Here is a tiny trained network, its code and every weight. The questions are about switching its units off for an input and a class, where a switched-off unit gives its printed mean instead of its output.

import numpy as np


def w(rows, s, z=0):
    codes = np.array(rows[::2]) - 128.0
    scale = np.full(codes.shape[1], s)
    scale[-1] = z or s
    return codes * scale


def norm(h):
    return h / np.sqrt((h * h).mean(-1, keepdims=True) + 1e-5)


def f(y):
    return np.maximum(y, 0)


def log_softmax(a):
    a = a - a.max(-1, keepdims=True)
    return a - np.log(np.exp(a).sum(-1, keepdims=True))


def net(x, mask):
    res = np.array(x, float).reshape(1, 4) / 4 @ E
    u = 0
    for l in range(2):
        y = f(norm(res) @ A[l][:, :-1].T + A[l][:, -1])
        res = res + np.where(mask[u : u + 16], y, B[l][:, -1]) @ B[l][:, :-1]
        u += 16
    return log_softmax(norm(res)[-1] @ U[:, :-1].T + U[:, -1])


A, B = {}, {}
E = w([
[168,156,131,177],'x0',
[133,201,129,87],'x1',
[139,124,9,122],'x2',
[205,97,136,78],'x3',
],0.0014)
A[0] = w([
[75,166,44,159,108],'L0N0',
[134,140,61,114,60],'L0N1',
[193,114,132,114,59],'L0N2',
[127,26,128,192,4],'L0N3',
[192,161,107,226,87],'L0N4',
[58,155,125,172,34],'L0N5',
[210,132,124,253,99],'L0N6',
[129,74,128,164,62],'L0N7',
[35,83,105,35,63],'L0N8',
[130,137,99,141,146],'L0N9',
[181,108,71,94,120],'L0N10',
[135,227,128,72,9],'L0N11',
[220,225,123,216,85],'L0N12',
[153,142,162,89,122],'L0N13',
[81,167,166,142,103],'L0N14',
[68,96,108,55,79],'L0N15',
],0.0038,0.0035)
B[0] = w([
[179,136,130,164,249],'L0N0',
[123,134,75,150,160],'L0N1',
[154,106,135,101,145],'L0N2',
[148,24,124,243,150],'L0N3',
[70,98,107,67,191],'L0N4',
[87,153,116,180,149],'L0N5',
[69,95,123,58,224],'L0N6',
[126,89,133,150,140],'L0N7',
[68,103,125,61,180],'L0N8',
[136,140,136,154,195],'L0N9',
[157,154,105,191,223],'L0N10',
[156,254,134,102,144],'L0N11',
[49,88,124,41,218],'L0N12',
[140,130,117,164,194],'L0N13',
[171,127,103,166,202],'L0N14',
[81,104,116,72,163],'L0N15',
],0.0043,0.0014)
A[1] = w([
[151,82,138,45,124],'L1N0',
[137,100,43,140,41],'L1N1',
[130,210,172,90,130],'L1N2',
[89,99,199,165,118],'L1N3',
[226,108,127,88,107],'L1N4',
[31,157,73,198,117],'L1N5',
[163,253,107,86,60],'L1N6',
[120,51,159,159,103],'L1N7',
[83,116,208,81,115],'L1N8',
[56,100,135,18,112],'L1N9',
[141,131,53,140,29],'L1N10',
[143,134,201,122,72],'L1N11',
[231,110,120,101,5],'L1N12',
[143,148,213,168,71],'L1N13',
[194,85,90,67,100],'L1N14',
[171,44,116,218,110],'L1N15',
],0.005,0.0024)
B[1] = w([
[78,170,141,181,206],'L1N0',
[181,130,98,106,187],'L1N1',
[108,43,137,87,202],'L1N2',
[168,130,104,89,217],'L1N3',
[85,155,171,162,188],'L1N4',
[163,167,218,159,255],'L1N5',
[88,2,173,61,196],'L1N6',
[116,133,124,80,196],'L1N7',
[148,137,53,151,228],'L1N8',
[98,149,79,186,242],'L1N9',
[185,110,91,105,170],'L1N10',
[185,155,64,139,174],'L1N11',
[116,179,231,184,157],'L1N12',
[217,139,27,129,186],'L1N13',
[105,173,188,193,195],'L1N14',
[96,106,156,37,215],'L1N15',
],0.0043,0.0025)
U = w([
[252,135,37,107,254],'0',
[21,140,65,154,132],'1',
[99,24,186,28,62],'2',
[147,194,240,189,59],'3',
],0.011,0.00064)

Each question gives the input, the list of numbers given to net, and the class t.
The units are the neurons (one row each of A and B). Each row of codes is followed by its name. A weight is (code - 128) times the scale printed after its matrix; where a second scale follows, it is the last column's (A, B and U).
mask holds one flag per neuron, layer by layer. A switched-off neuron (its flag False) gives its mean, the last column of its row in B, instead of its output. The means were averaged over made-up inputs and are rounded, as every weight is.
A unit's drop is (log p(t) with every unit on - log p(t) with that unit switched off) / (log p(t) with every unit on - log p(t) with every unit switched off).
The circuit of an input: a set's keep is (log p(t) with only the set's units on - log p(t) with every unit switched off) / (log p(t) with every unit on - log p(t) with every unit switched off). Starting from the 12 units with the biggest drops (on a tie, the unit counted first), units are removed one at a time, each time the one whose removal leaves the highest keep (on an exact tie, the one counted first), for as long as the keep stays at least 0.8.
circuit, biggest first: the units of the circuit, biggest drop first
most important unit: the unit with the biggest drop
top k neurons: the k neurons with the biggest drops, biggest first
top k neurons in layer l: the k neurons of layer l with the biggest drops, biggest first
input [8,-6,1,1], class 1: circuit, biggest first => (L0N6; L1N9)
input [4,-4,2,-6], class 3: top 2 neurons => (L1N5; L0N0)
input [6,8,3,0], class 2: circuit, biggest first => (L1N6)
input [8,8,-4,8], class 1: circuit, biggest first => (L0N12; L1N0; L1N5)
input [5,-6,-5,-1], class 2: top 3 neurons in layer 1 => (L1N15; L1N7; L1N3)
input [-3,8,-1,-8], class 2: circuit, biggest first => (L1N6; L1N2; L0N11)
input [6,6,6,8], class 3: circuit, biggest first => (L1N14; L1N12)
input [1,3,6,7], class 3: circuit, biggest first => (L1N12; L1N14)
input [5,-5,6,-6], class 0: top 2 neurons => (L1N1; L0N0)
input [6,0,-3,6], class 1: top 2 neurons => (L0N12; L0N6)
input [6,-4,-5,6], class 1: top 2 neurons => (L0N6; L1N5)
input [-2,4,-4,-1], class 0: top 2 neurons => (L1N13; L1N11)
input [2,-8,1,-7], class 2: top 2 neurons => (L1N15; L0N3)
input [8,1,5,2], class 1: most important unit => L0N12
input [-6,-1,2,5], class 1: top 3 neurons => (L0N8; L0N15; L1N5)
input [-1,-2,-3,-6], class 3: top 2 neurons => (L1N5; L0N5)
input [7,-7,-5,6], class 1: top 2 neurons => (L0N6; L1N0)
input [7,3,6,-8], class 3: top 2 neurons => (L1N5; L0N0)
input [-8,8,-8,7], class 0: top 2 neurons in layer 0 => (L0N12; L0N6)
input [7,-4,-2,8], class 3: most important unit => L1N14
